Below is a small trained network, with its code and all its weights. Each question gives an input and a class and asks what happens when units are switched off, that is, made to give their printed mean instead of their output.

import numpy as np


def w(rows, s, z=0):
    codes = np.array(rows[::2]) - 128.0
    scale = np.full(codes.shape[1], s)
    scale[-1] = z or s
    return codes * scale


def f(y):
    return y / 2 * (1 + np.tanh(0.7978845608 * (y + 0.044715 * y**3)))


def log_softmax(a):
    a = a - a.max(-1, keepdims=True)
    return a - np.log(np.exp(a).sum(-1, keepdims=True))


def net(x, mask):
    res = np.array(x, float).reshape(1, 8) / 4 @ E
    y = f(res @ A[0][:, :-1].T + A[0][:, -1])
    res = res + np.where(mask, y, B[0][:, -1]) @ B[0][:, :-1]
    return log_softmax(res[-1] @ U[:, :-1].T + U[:, -1])


A, B = {}, {}
E = w([
[131,132,128],'x0',
[130,128,125],'x1',
[131,126,131],'x2',
[182,195,38],'x3',
[128,130,131],'x4',
[36,68,12],'x5',
[15,254,150],'x6',
[137,132,126],'x7',
],0.0053)
A[0] = w([
[34,168,147,67],'neuron 1',
[219,50,81,33],'neuron 2',
[79,95,64,85],'neuron 3',
[65,244,149,57],'neuron 4',
[61,125,41,81],'neuron 5',
[191,158,144,71],'neuron 6',
[161,75,116,32],'neuron 7',
[157,143,103,188],'neuron 8',
[164,111,131,8],'neuron 9',
[203,68,109,53],'neuron 10',
[208,214,12,146],'neuron 11',
[219,219,189,64],'neuron 12',
[98,100,112,111],'neuron 13',
[126,184,167,32],'neuron 14',
[91,82,31,88],'neuron 15',
[129,127,143,189],'neuron 16',
[13,243,72,101],'neuron 17',
[198,182,234,113],'neuron 18',
],0.011)
B[0] = w([
[191,15,90,151],'neuron 1',
[254,97,186,156],'neuron 2',
[136,203,51,147],'neuron 3',
[226,29,196,181],'neuron 4',
[178,226,92,165],'neuron 5',
[182,130,27,121],'neuron 6',
[210,198,240,112],'neuron 7',
[32,97,153,230],'neuron 8',
[175,250,171,106],'neuron 9',
[201,105,188,142],'neuron 10',
[26,56,197,254],'neuron 11',
[174,192,38,178],'neuron 12',
[87,138,88,127],'neuron 13',
[217,141,83,115],'neuron 14',
[200,218,110,173],'neuron 15',
[41,135,170,226],'neuron 16',
[177,96,160,252],'neuron 17',
[93,182,47,223],'neuron 18',
],0.01,0.0052)
U = w([
[246,118,181,20],'0',
[86,147,116,255],'1',
[88,144,118,226],'2',
[68,139,131,152],'3',
[154,232,43,30],'4',
[80,146,126,117],'5',
],0.012,0.0047)

Each question gives the input, the list of numbers given to net, and the class t.
The units are the neurons (one row each of A and B). Each row of codes is followed by its name. A weight is (code - 128) times the scale printed after its matrix; where a second scale follows, it is the last column's (A, B and U).
mask holds one flag per neuron, in row order. A switched-off neuron (its flag False) gives its mean, the last column of its row in B, instead of its output. The means were averaged over made-up inputs and are rounded, as every weight is.
A unit's drop is (log p(t) with every unit on - log p(t) with that unit switched off) / (log p(t) with every unit on - log p(t) with every unit switched off).
The circuit of an input: a set's keep is (log p(t) with only the set's units on - log p(t) with every unit switched off) / (log p(t) with every unit on - log p(t) with every unit switched off). Starting from the 12 units with the biggest drops (on a tie, the unit counted first), units are removed one at a time, each time the one whose removal leaves the highest keep (on an exact tie, the one counted first), for as long as the keep stays at least 0.8.
units of the circuit, in order: the units of the circuit, biggest drop first
unit that matters most: the unit with the biggest drop
top k neurons: the k neurons with the biggest drops, biggest first
drop when u is switched off: that unit's drop, to one decimal
input [0,4,7,-2,-2,-6,6,0], class 0: units of the circuit, in order => (neuron 4)
input [-4,2,0,-5,-7,3,-7,-2], class 0: units of the circuit, in order => (neuron 2; neuron 11)
input [-4,2,5,1,-7,7,4,-5], class 4: units of the circuit, in order => (neuron 5; neuron 15)
input [-4,3,-6,-1,5,6,0,4], class 4: units of the circuit, in order => (neuron 11; neuron 15; neuron 5)
input [6,-4,2,3,4,-8,-2,3], class 4: top 2 neurons => (neuron 12; neuron 18)
input [-6,5,-7,6,-5,0,8,-5], class 0: units of the circuit, in order => (neuron 4; neuron 17)
input [-4,5,3,8,-7,-1,-5,7], class 3: top 2 neurons => (neuron 11; neuron 8)
input [-1,-8,-7,-2,2,-8,-6,4], class 4: units of the circuit, in order => (neuron 18; neuron 12)
input [0,-2,5,4,-5,7,-3,-1], class 4: top 2 neurons => (neuron 15; neuron 5)
input [0,-2,6,-4,0,8,-7,7], class 4: units of the circuit, in order => (neuron 15; neuron 11)
input [1,-7,-7,-6,5,8,7,-2], class 4: units of the circuit, in order => (neuron 5; neuron 11)
input [0,-1,-4,2,-7,1,-7,7], class 0: top 2 neurons => (neuron 2; neuron 10)
input [2,-5,7,6,4,-4,8,5], class 0: top 2 neurons => (neuron 4; neuron 17)
input [4,1,3,-5,-3,-4,8,-7], class 0: unit that matters most => neuron 4
input [-5,5,4,1,-1,6,-3,1], class 4: top 4 neurons => (neuron 15; neuron 3; neuron 5; neuron 11)
input [-4,-6,1,6,2,7,-1,1], class 4: top 3 neurons => (neuron 15; neuron 5; neuron 3)
input [1,0,-6,-2,-3,7,-2,-6], class 4: drop when neuron 15 is switched off => 0.2
input [-7,5,3,0,2,8,0,-6], class 4: drop when neuron 15 is switched off => 0.1
input [-5,-6,7,1,2,-3,8,5], class 0: drop when neuron 6 is switched off => 0.0
input [4,0,0,-5,0,6,-8,6], class 0: units of the circuit, in order => (neuron 2)
input [-4,8,3,8,6,-4,8,-2], class 0: top 2 neurons => (neuron 4; neuron 17)
